Below are the code and all the weights of a small trained network. Each question names an input and a class and asks about switching units off, where a switched-off unit gives its printed mean instead of its output.

import numpy as np


def w(rows, s, z=0):
    codes = np.array(rows[::2]) - 128.0
    scale = np.full(codes.shape[1], s)
    scale[-1] = z or s
    return codes * scale


def f(y):
    return np.maximum(y, 0)


def log_softmax(a):
    a = a - a.max(-1, keepdims=True)
    return a - np.log(np.exp(a).sum(-1, keepdims=True))


def net(x, mask):
    res = np.array(x, float).reshape(1, 5) / 4 @ E
    y = f(res @ A[0][:, :-1].T + A[0][:, -1])
    res = res + np.where(mask, y, B[0][:, -1]) @ B[0][:, :-1]
    return log_softmax(res[-1] @ U[:, :-1].T + U[:, -1])


A, B = {}, {}
E = w([
[184,131,125,141,63,109,112,24,57,42,114,183],'x0',
[188,107,223,87,140,156,185,122,146,103,250,117],'x1',
[76,85,180,121,174,122,60,106,88,94,123,141],'x2',
[101,195,112,81,101,28,119,166,94,130,145,123],'x3',
[106,119,58,94,99,115,145,67,193,140,140,179],'x4',
],0.011)
A[0] = w([
[176,208,134,141,102,58,81,152,54,146,50,178,169],'n0',
[143,194,165,91,189,42,137,164,142,93,201,184,152],'n1',
[61,76,172,50,129,99,172,150,155,178,174,72,173],'n2',
[118,193,47,66,103,10,59,170,72,99,87,175,184],'n3',
[117,40,133,69,182,226,122,192,192,200,233,81,201],'n4',
[101,100,73,217,78,192,122,77,121,139,31,132,254],'n5',
[155,200,169,190,92,115,198,105,155,103,139,216,174],'n6',
[156,60,69,104,229,144,63,150,119,99,124,142,169],'n7',
[122,163,226,67,193,137,73,154,132,102,76,79,174],'n8',
[81,170,108,158,215,97,111,144,189,188,76,105,154],'n9',
[43,166,73,43,180,92,41,207,148,187,169,79,131],'n10',
[2,160,97,174,165,157,157,195,158,196,30,129,139],'n11',
],0.0066,0.0025)
B[0] = w([
[154,207,103,112,192,112,88,41,70,124,85,174,201],'n0',
[104,155,176,77,75,68,216,163,84,89,181,60,189],'n1',
[104,118,96,165,112,27,121,74,71,144,226,126,200],'n2',
[150,206,162,142,195,121,103,57,118,215,185,164,232],'n3',
[174,146,91,166,153,84,79,67,228,196,185,85,246],'n4',
[138,76,121,21,130,253,122,107,116,162,78,86,220],'n5',
[138,166,157,123,65,207,118,115,142,96,142,130,178],'n6',
[155,68,188,114,199,113,124,126,160,59,132,88,169],'n7',
[145,174,111,125,132,142,129,133,192,167,169,142,190],'n8',
[178,155,175,142,126,79,179,124,139,76,152,216,201],'n9',
[102,98,143,115,95,123,177,170,108,134,218,117,223],'n10',
[127,96,230,99,130,186,219,179,242,84,195,202,227],'n11',
],0.0069,0.012)
U = w([
[183,68,151,149,177,162,163,168,158,86,141,178,187],'0',
[151,153,92,178,207,74,83,100,132,254,140,116,162],'1',
[92,174,161,87,123,75,155,199,105,112,159,215,159],'2',
[91,129,86,137,126,10,134,187,97,189,157,70,6],'3',
[110,106,107,113,173,188,97,154,97,128,41,144,93],'4',
],0.0086,0.0022)

Each question gives the input, the list of numbers given to net, and the class t.
The units are the neurons (one row each of A and B). Each row of codes is followed by its name. A weight is (code - 128) times the scale printed after its matrix; where a second scale follows, it is the last column's (A, B and U).
mask holds one flag per neuron, in row order. A switched-off neuron (its flag False) gives its mean, the last column of its row in B, instead of its output. The means were averaged over made-up inputs and are rounded, as every weight is.
A unit's drop is (log p(t) with every unit on - log p(t) with that unit switched off) / (log p(t) with every unit on - log p(t) with every unit switched off).
The circuit of an input: a set's keep is (log p(t) with only the set's units on - log p(t) with every unit switched off) / (log p(t) with every unit on - log p(t) with every unit switched off). Starting from all 12 units, units are removed one at a time, each time the one whose removal leaves the highest keep (on an exact tie, the one counted first), for as long as the keep stays at least 0.8.
circuit, biggest first: the units of the circuit, biggest drop first
most important unit: the unit with the biggest drop
k most important neurons: the k neurons with the biggest drops, biggest first
drop when u is switched off: that unit's drop, to one decimal
input [6,-2,-5,7,0], class 1: most important unit : n3
input [1,-1,5,0,-8], class 4: 4 most important neurons : n4, n3, n2, n11
input [0,4,-5,1,-7], class 3: circuit, biggest first : n11, n3, n9
input [4,-2,8,-7,-3], class 4: 2 most important neurons : n11, n5
input [0,4,-5,1,-3], class 3: 3 most important neurons : n11, n3, n9
input [6,-4,-5,-1,7], class 4: 2 most important neurons : n5, n4
input [0,4,7,-8,1], class 1: 2 most important neurons : n4, n11
input [3,-5,-2,6,-5], class 1: 2 most important neurons : n3, n0
input [2,-2,0,0,-6], class 4: 3 most important neurons : n4, n2, n3
input [-4,2,7,-2,-7], class 1: 2 most important neurons : n4, n8
input [1,-3,8,7,-3], class 1: 2 most important neurons : n3, n0
input [0,-8,6,2,-7], class 2: 4 most important neurons : n11, n4, n9, n10
input [-6,3,-3,5,-8], class 3: 2 most important neurons : n4, n2
input [-2,5,-1,-7,8], class 1: most important unit : n4
input [-1,-8,7,4,0], class 2: 2 most important neurons : n11, n4
input [0,-7,-3,-2,3], class 0: 2 most important neurons : n11, n9
input [-2,-3,-2,2,3], class 2: 2 most important neurons : n4, n11
input [-8,-3,-8,-8,-3], class 0: drop when n11 is switched off : 1.6
input [-7,4,4,3,3], class 3: drop when n1 is switched off : 0.1
input [7,-8,3,-2,-3], class 4: circuit, biggest first : n5
input [5,0,-6,3,-5], class 1: drop when n9 is switched off : 0.4
input [-1,-2,-7,1,7], class 2: drop when n4 is switched off : 0.9
